[116 110 154 166 170 145 129 155 145 156 123 156  84 166  73  80 152 182]  Q_866
[ 85 101 123 116 146 127 101 164 138 147 152 141  99 135 168 124 164 139]  Q_537
[151 149 156 141  89 143 111 104 157  76 136 158 101 158 145 105 146 144]  Q_122
[172 102 161 121 113 105 162 163 124 122 107  97 121 142 140 141 126  98]  Q_801
[128 136  80 106  57 109  89 100  67  74 155 144 113 111 167  82 169  60]  Q_186
q: [172 102 161 121 113 105 162 163 124 122 107  97 121 142 140 141 126  98]
Q_801
q: [ 85 101 123 116 146 127 101 164 138 147 152 141  99 135 168 124 164 139]
Q_537

[126 122 134 119  72  84 146 111 105  92 164 118  83  72 145 131 106  95
 131 102 141 115 121 182 136 184 184 135 116 147  72  81  96 166 162  81
 140 116 173 128 152 163 163 157 129 140 173 115  79 163 103  98] : Q_455
[ 84 169  77 180 180  99 166  82 165 118 183 183 136 149  77 144 174  96
  73 103 177  91 146 164 151 102 183 129 157 122 123 116 137  82 127 144
 171  94 121 162 164 167  77 167 144 153 140 138 134 180  82 166] : Q_849
[173 181  83 136  89  91 168 165  96 171 167 119  94 114  87 123 123  95
 130 149 150  96 174 113  82 177  99 155 182  89 118 126  80 121 151 101
 115 105  98 170 145 168  75 144 175 150  90 166 129 120 127 164] : Q_895
[148 114 183 123 163 153 174 152  82 134 183 151 150  81  94 141 120 179
 121 118  80 147 179 165  92 147  98 103 128  94 131 171 118 106 130 162
 160 175 161  93 174 162  86 145 172 175 153  85 163 147  77 165] : Q_814
q: [148 114 183 123 163 153 174 152  82 134 183 151 150  81  94 141 120 179
 121 118  80 147 179 165  92 147  98 103 128  94 131 171 118 106 130 162
 160 175 161  93 174 162  86 145 172 175 153  85 163 147  77 165]
Q_814
q: [126 122 134 119  72  84 146 111 105  92 164 118  83  72 145 131 106  95
 131 102 141 115 121 182 136 184 184 135 116 147  72  81  96 166 162  81
 140 116 173 128 152 163 163 157 129 140 173 115  79 163 103  98]
Q_455

[122 122 127 123 120 104 128 129 120 152 139 124 100 125 105 109 127 137
 125 127 116 150 136 170 131 124 127 145 121 114  98 114 116 143 140 130
 124 198 116 126 130 118 123] : Q_921
[137 127 124 131 136 122 108 126 127 138 136 130 133 150 146 146 123 136
 140 126 115 125 119 126 126 125 131 130 125 121  77 131 138 130 123 129
 135 130 121 122 137 129 132] : Q_549
[140 117 123 133 142 124 126 115 131 186 128 141 132 126 141  84 127 124
 138 128 125 121 124 107 100 129 117 131 121 133 148 139 113 137 124 140
 110  81 121 121 177 123 141] : Q_278
[122 122 127 123 120 104 128 129 120 151 139 124 100 125 105 109 127 122
 125 127 116 150 136 170 131 124 127 145 121 114  98 114 116 143 140 130
 124 198 116 126 130 118 123] : Q_20
[120 113 144 133 156 129 117 119 121 140 111 131 148 133 118  86 127 114
 117 126 132 110 125 124 125 111 125 123 126 139 152 141 138 134 113 140
 132 130 122 129  95 138 134] : Q_230
[120 137 138 127 132 104 133 130 125 159 123 139 142 131 126 146 129 146
 126 124 131 138 118 110 120 148 164 133 134 126 149 130 121 125 112 139
 148  82 122 138 122 108 124] : Q_353
[130 130 136 110 123 141 152 124 132 132 126 138 136 135 144 121 131 125
 128 128 123 141 127 147 125 117 121 129 132 135 173 124 126 127 131 133
 156 129 127 123 156 126 152] : Q_178
[120 113 144 133 156 129 117 119 121 140 111 131 148 133 118  86 127 114
 117 126 132 110 125 124 125 111 147 141 133 139 140 128 108 135 129 127
 127 114 131 148 151 112 118] : Q_202
[120 113 144 133 156 129 117 119 121 140 111 131 148 133 118  86 127 114
 117 126 132 110 125 124 125 111 125 123 126 139 152 141 127 107 113 123
 140 149 136 127 130 130 143] : Q_318
[128 124 132 124 106 138 139 112 133 179 139 132  99 124 146 173 127 132
 135 127 139 132 112 127 170 111 135 122 120 119 145 120  92 141 149 132
 134 115 132 113 124 131  91] : Q_718
q: [130 130 136 110 123 141 152 124 132 132 126 138 136 135 144 121 131 125
 128 128 123 141 127 147 125 117 121 129 132 135 173 124 126 127 131 133
 156 129 127 123 156 126 152]
Q_178
q: [120 113 144 133 156 129 117 119 121 140 111 131 148 133 118  86 127 114
 117 126 132 110 125 124 125 111 125 123 126 139 152 141 138 134 113 140
 132 130 122 129  95 138 134]
Q_230
q: [122 122 127 123 120 104 128 129 120 151 139 124 100 125 105 109 127 122
 125 127 116 150 136 170 131 124 127 145 121 114  98 114 116 143 140 130
 124 198 116 126 130 118 123]
Q_20

[125 161 148 110 111 149 110 128 100 109 152] = Q_459
[138 137 139 142 143 149 125 120 133 148 149] = Q_504
[132 148 138 148 150 125 109 132 153 126  99] = Q_51
[132  94 109 148 147 137 116 127 157 150 107] = Q_777
[127  95 139 142 143 150 125 120 156 131 109] = Q_875
[110  95 139 142 143  82 125 120 133 124 149] = Q_73
q: [127  95 139 142 143 150 125 120 156 131 109]
Q_875
q: [125 161 148 110 111 149 110 128 100 109 152]
Q_459
common Q_73 Q_51: 
[125]
q: [132  94 109 148 147 137 116 127 157 150 107]
Q_777
q: [132 148 138 148 150 125 109 132 153 126  99]
Q_51

[ 86 128 117 101] : Q_111
[127 128 154 127] : Q_825
[124 122 159 117] : Q_172
[126 125 124 125] : Q_983
[ 97 140  83 116] : Q_968
[116 126 123 115] : Q_140
[142 141 117 128] : Q_75
common Q_983 Q_140: 
[126]
common Q_75 Q_172: 
[117]
q: [116 126 123 115]
Q_140
q: [142 141 117 128]
Q_75
common Q_172 Q_983: 
[124]

[128 161 141  80 110  74 124] = Q_505
[155 164 136 110  82 123 115] = Q_806
[129 136 132 115 132 142 141] = Q_345
[114 128 159 105 136 124 119] = Q_476
[120  82 158 141 156 181 127] = Q_789
[ 86 152 122 145 150 153 146] = Q_303
[110  67 196 142 179 168 112] = Q_386
[133 188  80  81  95 127 141] = Q_66
[ 75  81 158 123 176 150 153] = Q_538
[133 168 125 111 140 113 141] = Q_798
common Q_538 Q_66: 
[81]
common Q_505 Q_798: 
[141]

[104 163 143 159  73 135 136]  Q_976
[141 104 117 137 138  99 125]  Q_394
[104 111 143 159 129 159 123]  Q_232
[ 84 112 127 174 100 182 118]  Q_955
[182 156 162 137 123 121 128]  Q_711
[111 150 137 158 158  88 146]  Q_690
[162 104 117 138 183  99 125]  Q_633
[104 162 143 159  73 135 136]  Q_452
[128 131 144 121 136 141 129]  Q_472
common Q_394 Q_711: 
[137]
common Q_955 Q_711: 
[182]
common Q_711 Q_394: 
[137]
common Q_690 Q_394: 
[137]
common Q_394 Q_690: 
[137]
common Q_232 Q_472: 
[129]

[118 116 134 120 164 137 119 115 126 122 156 133 145 114 116 159 155 122
 123 146 142 170 155]  Q_209
[120 115 145 115 152 124 127 111 133 115 153 148 147 114 123 160 147 124
 118 153 138 165 165]  Q_154
[107 111 134 127 128 126 110 112 152 116 141 143 128 111 111 119 138 118
 126 130 130 136 138]  Q_836
[138 136 147 137 188 131 117 136 119 135 169 129 139 128 116 179 169 137
 126 145 155 189 162]  Q_576
[134 156 142 152 121 105 103 126 137 133 117 129 108 146 142 113 121 138
 137 112 127 114 116]  Q_710
[128 127 111 142 107 125 108 130 142 127 120 123 107 115 123 102 118 124
 140  92 120  97  92]  Q_518
[151 162 168 142 158 112  91 132 140 140 130 139 112 151 143 154 144 155
 152 130 149 153 118]  Q_223
[104 105 109 110  79 137 129 117 152 111 110 132 122 108 108  85 105 105
 132 105 110  81 102]  Q_148
[135 141 112 138 111 132 107 132 127 135 121 114 110 131 126 103 118 136
 139 106 126 101  98]  Q_888
q: [134 156 142 152 121 105 103 126 137 133 117 129 108 146 142 113 121 138
 137 112 127 114 116]
Q_710
q: [151 162 168 142 158 112  91 132 140 140 130 139 112 151 143 154 144 155
 152 130 149 153 118]
Q_223
q: [118 116 134 120 164 137 119 115 126 122 156 133 145 114 116 159 155 122
 123 146 142 170 155]
Q_209
q: [107 111 134 127 128 126 110 112 152 116 141 143 128 111 111 119 138 118
 126 130 130 136 138]
Q_836

[193 122  95 140 122 105 115 121 119 163 122  87 171 134] = Q_191
[192 118  95 141 112 114 139 125 114 156 120  90 161 120] = Q_500
[197 113  97 140 115 109 155 118 100 152 113  97 165 135] = Q_175
[170 105 109 135 138 113 145 121  84 144 127 120 152 153] = Q_572
[139 117 132 114 132 127 157 131 103 130 130 134 128 149] = Q_494
[192 118  95 141 112 114 139 140 131 160 118  85 169 132] = Q_530
[ 67 130 160 111 134 155 106 142 140 102 154 163  83 113] = Q_473
[113 138 142 123 122 139 126 145 148 132 143 127 113 120] = Q_262
[198 106  90  99 126 114 136 119  88 150 122 105 160 120] = Q_360
[188 117  93 135 100 118 108 129 109 157 134  99 156 109] = Q_228
[115 145 143 116 139  95  96 134 162 123 139 131 114 101] = Q_333
common Q_191 Q_228: 
[134]
common Q_175 Q_333: 
[115]
common Q_191 Q_500: 
[95]
common Q_494 Q_572: 
[127]

[160 148  99 140 106 114  89 159] -> Q_610
[162 151 189  92 177 109 112 190] -> Q_173
[160  92 189  89 106  93  89 188] -> Q_272
[115 151  94 190 134 134 115 160] -> Q_884
[152 167 127 120 157 178 133 155] -> Q_547
common Q_272 Q_884: 
[160]
common Q_610 Q_884: 
[160]
q: [160  92 189  89 106  93  89 188]
Q_272
q: [152 167 127 120 157 178 133 155]
Q_547
q: [115 151  94 190 134 134 115 160]
Q_884

[183 114 112 182  71 128  93] = Q_956
[ 72 134 136 127 116 131  57] = Q_786
[131 114 131 141 114 128 183] = Q_717
[157 114 112 173 113 151 140] = Q_46
common Q_46 Q_717: 
[114]
common Q_786 Q_717: 
[131]
q: [ 72 134 136 127 116 131  57]
Q_786
common Q_717 Q_786: 
[131]

[140 104 118 153] = Q_619
[117 141  90 140] = Q_972
[117 105 136 140] = Q_733
[104  57 141 153] = Q_460
[140 136  74 141] = Q_161
common Q_460 Q_972: 
[141]
common Q_161 Q_460: 
[141]
q: [140 136  74 141]
Q_161
common Q_161 Q_619: 
[140]
common Q_619 Q_161: 
[140]
common Q_972 Q_619: 
[140]

[114 101 104 149] -> Q_905
[113 114 156  95] -> Q_431
[ 67  83 131  68] -> Q_889
[115 113 193  61] -> Q_341
[ 81  95 121  77] -> Q_479
[ 90 114 133 126] -> Q_470
[113 132 156  95] -> Q_727
[ 69 109 115 131] -> Q_62
[166 158 145 121] -> Q_89
[166 158 155 130] -> Q_218
common Q_431 Q_905: 
[114]
common Q_431 Q_470: 
[114]

[148 100 149 146 102 101 110]  Q_412
[ 91 142 148 121 127 101 116]  Q_897
[123 109 132 123 117 108 110]  Q_934
[191 145 154 122 126 114 122]  Q_510
[100 113 149 151 113 119 127]  Q_692
[143 113 149 130 102  86 101]  Q_568
[103  82 131 159 110 108 117]  Q_468
[ 84  82 131 159 121 108 117]  Q_53
[ 91 142 115 138 118 121 124]  Q_995
[108 126 129 100 104 114 132]  Q_526
common Q_53 Q_526: 
[108]
common Q_526 Q_692: 
[100]
common Q_692 Q_897: 
[127]
common Q_692 Q_526: 
[100]
common Q_897 Q_692: 
[127]
common Q_897 Q_53: 
[121]

[133 115 101 146 134 137 120 122 139 143  99 157 116 119 121 154 120 122
 144 153 130 135 125 120 120 133 132 130 134 120 141 145 124 116 118 139
 141 132 156 120 114 137 138 146 124 134 129 140 142 119]  Q_499
[117 137 115 140 139 111 120 132 123 109 126 141  94 131 139 124 117 127
 162 127 115 132 134  99 145 122 123 117  94 116 115 133 134 126 137 161
 130 153 117  98 115 118 148 134 124 134 127 121 117 127]  Q_705
[123 121  82 162 147 121 111 114 137 127  91 176 116 121 133 155 108 120
 181 156 118 141 130  89 136 128 128 119 101 106 131 153 129 112 125 174
 146 158 150  88  89 129 159 156 120 141 128 135 134 116]  Q_121
[123 136 135 125 129 119 128 128 122 116 139 121 134 133 134 117 128 130
 133 118 123 126 131 122 137 124 125 124 115 127 119 123 131 132 135 134
 124 134 114 121 126 121 131 123 128 114 127 121 119 131]  Q_194
[128 137 161 105 117 127 139 137 119 122 158  94 139 135 128 105 140 134
  97 104 132 119 128 149 128 126 126 131 137 131 121 109 129 140 134 102
 114 113 106 149 152 123 110 108 133 120 128 120 119 137]  Q_280
[126 119  92 154 142 123 115 118 137 132  96 166 117 121 130 152 113 121
 166 153  95 138 129 101 130 129 129 123 113 112 134 149 127 115 123 160
 143 147 150 101 100 131 150 151 122 137 128 136 136 118]  Q_907
q: [123 121  82 162 147 121 111 114 137 127  91 176 116 121 133 155 108 120
 181 156 118 141 130  89 136 128 128 119 101 106 131 153 129 112 125 174
 146 158 150  88  89 129 159 156 120 141 128 135 134 116]
Q_121
q: [128 137 161 105 117 127 139 137 119 122 158  94 139 135 128 105 140 134
  97 104 132 119 128 149 128 126 126 131 137 131 121 109 129 140 134 102
 114 113 106 149 152 123 110 108 133 120 128 120 119 137]
Q_280
q: [123 136 135 125 129 119 128 128 122 116 139 121 134 133 134 117 128 130
 133 118 123 126 131 122 137 124 125 124 115 127 119 123 131 132 135 134
 124 134 114 121 126 121 131 123 128 114 127 121 119 131]
Q_194
q: [117 137 115 140 139 111 120 132 123 109 126 141  94 131 139 124 117 127
 162 127 115 132 134  99 145 122 123 117  94 116 115 133 134 126 137 161
 130 153 117  98 115 118 148 134 124 134 127 121 117 127]
Q_705

[124 123 119 122 150 125 147  93 125 115 124 115 126 117 100 123 127 124
 110 153 125 120 124 148 122 121] : Q_396
[121 121 146 142  74 177  77 172 122 123 124 151 116 119 172 123 125 122
 158  76 122 129 122  78 144 140] : Q_446
[127 126 132 133 153 125 129 126 127 129 127 135 128 129 124 127 127 127
 134 154 127 110 126 128 132 130] : Q_862
q: [127 126 132 133 153 125 129 126 127 129 127 135 128 129 124 127 127 127
 134 154 127 110 126 128 132 130]
Q_862

[136 143 153 140  80  92 168  90 132 138 118 137 172 130  80 146 118] : Q_239
[134 145 154 140  80  89 168  87 132 122 142 103 152 127 105 150 118] : Q_993
[142 145 153 140  80 119 175 105 136 122 186 153 153 137 106 142 118] : Q_986
q: [134 145 154 140  80  89 168  87 132 122 142 103 152 127 105 150 118]
Q_993
q: [136 143 153 140  80  92 168  90 132 138 118 137 172 130  80 146 118]
Q_239
q: [142 145 153 140  80 119 175 105 136 122 186 153 153 137 106 142 118]
Q_986

[121 123 138 123] : Q_715
[110 128 139 130] : Q_217
[131 115 128 135] : Q_543
[103 127 141 118] : Q_573
[134 124 129 130] : Q_84
[196 131 123 136] : Q_743
[173 126 134 130] : Q_853
[169 132 124 132] : Q_756
[184 121 124 129] : Q_43
[125 129 147 120] : Q_668
[144 126 132 135] : Q_489
common Q_217 Q_84: 
[130]
common Q_84 Q_668: 
[129]

